Below is a small trained network, with its code and all its weights. Each question gives an input and a class and asks what happens when units are switched off, that is, made to give their printed mean instead of their output.

import numpy as np


def w(rows, s, z=0):
    codes = np.array(rows[::2]) - 128.0
    scale = np.full(codes.shape[1], s)
    scale[-1] = z or s
    return codes * scale


def f(y):
    return y / 2 * (1 + np.tanh(0.7978845608 * (y + 0.044715 * y**3)))


def log_softmax(a):
    a = a - a.max(-1, keepdims=True)
    return a - np.log(np.exp(a).sum(-1, keepdims=True))


def net(x, mask):
    res = np.array(x, float).reshape(1, 7) / 4 @ E
    y = f(res @ A[0][:, :-1].T + A[0][:, -1])
    res = res + np.where(mask, y, B[0][:, -1]) @ B[0][:, :-1]
    return log_softmax(res[-1] @ U[:, :-1].T + U[:, -1])


A, B = {}, {}
E = w([
[77,121,162,180,114,153],'x0',
[192,122,193,160,156,84],'x1',
[139,147,125,247,109,125],'x2',
[71,184,155,62,156,61],'x3',
[128,63,190,152,2,41],'x4',
[217,64,84,114,157,80],'x5',
[88,76,2,160,113,54],'x6',
],0.0082)
A[0] = w([
[144,119,170,107,109,47,197],'neuron 1',
[113,71,111,199,85,127,186],'neuron 2',
[168,128,151,254,125,112,253],'neuron 3',
[103,140,160,81,172,184,219],'neuron 4',
[127,137,48,81,144,95,192],'neuron 5',
[199,162,137,135,169,205,192],'neuron 6',
[144,69,154,115,95,67,206],'neuron 7',
[111,57,135,188,109,154,186],'neuron 8',
[156,160,170,159,106,102,154],'neuron 9',
[161,108,183,124,138,66,180],'neuron 10',
[158,158,83,58,146,202,183],'neuron 11',
[35,169,164,107,114,143,194],'neuron 12',
[57,160,159,142,145,146,166],'neuron 13',
],0.0099,0.004)
B[0] = w([
[168,134,176,1,94,43,214],'neuron 1',
[197,110,46,150,77,142,217],'neuron 2',
[209,196,84,126,142,177,255],'neuron 3',
[42,111,190,147,106,139,209],'neuron 4',
[56,66,67,154,233,80,207],'neuron 5',
[172,124,218,115,188,202,220],'neuron 6',
[197,90,110,69,80,91,223],'neuron 7',
[194,121,77,156,27,180,200],'neuron 8',
[149,161,101,94,137,123,182],'neuron 9',
[157,123,160,92,121,110,203],'neuron 10',
[35,23,157,166,129,194,218],'neuron 11',
[45,165,139,167,65,91,213],'neuron 12',
[58,195,146,176,98,120,184],'neuron 13',
],0.008,0.0089)
U = w([
[173,104,150,31,84,18,213],'0',
[101,51,213,151,169,239,51],'1',
[34,254,156,179,71,106,173],'2',
[85,59,30,140,232,82,247],'3',
[197,150,39,210,69,190,52],'4',
[211,213,161,123,245,153,61],'5',
[117,184,107,212,216,100,37],'6',
],0.0076,0.0014)

Each question gives the input, the list of numbers given to net, and the class t.
The units are the neurons (one row each of A and B). Each row of codes is followed by its name. A weight is (code - 128) times the scale printed after its matrix; where a second scale follows, it is the last column's (A, B and U).
mask holds one flag per neuron, in row order. A switched-off neuron (its flag False) gives its mean, the last column of its row in B, instead of its output. The means were averaged over made-up inputs and are rounded, as every weight is.
A unit's drop is (log p(t) with every unit on - log p(t) with that unit switched off) / (log p(t) with every unit on - log p(t) with every unit switched off).
The circuit of an input: a set's keep is (log p(t) with only the set's units on - log p(t) with every unit switched off) / (log p(t) with every unit on - log p(t) with every unit switched off). Starting from the 12 units with the biggest drops (on a tie, the unit counted first), units are removed one at a time, each time the one whose removal leaves the highest keep (on an exact tie, the one counted first), for as long as the keep stays at least 0.8.
units of the circuit, in order: the units of the circuit, biggest drop first
k most important neurons: the k neurons with the biggest drops, biggest first
drop of u: that unit's drop, to one decimal
input [2,-6,3,-1,5,-8,4], class 4: 3 most important neurons => neuron 2; neuron 8; neuron 4
input [-5,-7,-7,-6,4,-3,8], class 3: units of the circuit, in order => neuron 5
input [-1,0,-2,-4,0,7,1], class 3: 3 most important neurons => neuron 5; neuron 1; neuron 3
input [-6,-1,6,4,-4,2,-5], class 1: units of the circuit, in order => neuron 11; neuron 3; neuron 6
input [1,-4,6,-7,-8,5,-1], class 1: units of the circuit, in order => neuron 6; neuron 11
input [8,6,3,0,5,3,6], class 4: 2 most important neurons => neuron 3; neuron 2
input [4,7,-7,-6,-1,-2,8], class 4: units of the circuit, in order => neuron 8; neuron 2
input [-3,-7,0,-3,1,-4,4], class 3: units of the circuit, in order => neuron 3; neuron 5
input [-2,2,3,-6,1,7,-8], class 5: units of the circuit, in order => neuron 6; neuron 3
input [6,-5,3,-8,-7,0,0], class 1: 3 most important neurons => neuron 6; neuron 11; neuron 7
input [2,-4,-2,7,-3,7,-2], class 3: 2 most important neurons => neuron 5; neuron 6
input [-5,8,-8,2,-1,-8,-3], class 2: 2 most important neurons => neuron 12; neuron 13
input [3,0,6,0,0,-7,3], class 4: 2 most important neurons => neuron 2; neuron 3
input [-1,4,0,7,-5,-5,-6], class 2: units of the circuit, in order => neuron 12
input [-8,-7,8,-3,-3,-4,-2], class 1: 2 most important neurons => neuron 11; neuron 6
input [8,0,-5,-5,3,4,6], class 4: 2 most important neurons => neuron 8; neuron 2
input [7,6,-7,-8,6,-2,6], class 4: 3 most important neurons => neuron 8; neuron 2; neuron 3
input [-5,4,8,3,2,0,-4], class 5: 2 most important neurons => neuron 3; neuron 12
input [-7,-7,-7,-2,0,6,-2], class 3: drop of neuron 5 => 0.6
input [4,4,7,0,5,-6,-2], class 4: drop of neuron 2 => 0.1
input [3,0,4,-1,1,2,-7], class 5: drop of neuron 11 => 0.3
input [-5,8,1,-6,-8,-7,-5], class 1: most important neuron => neuron 11
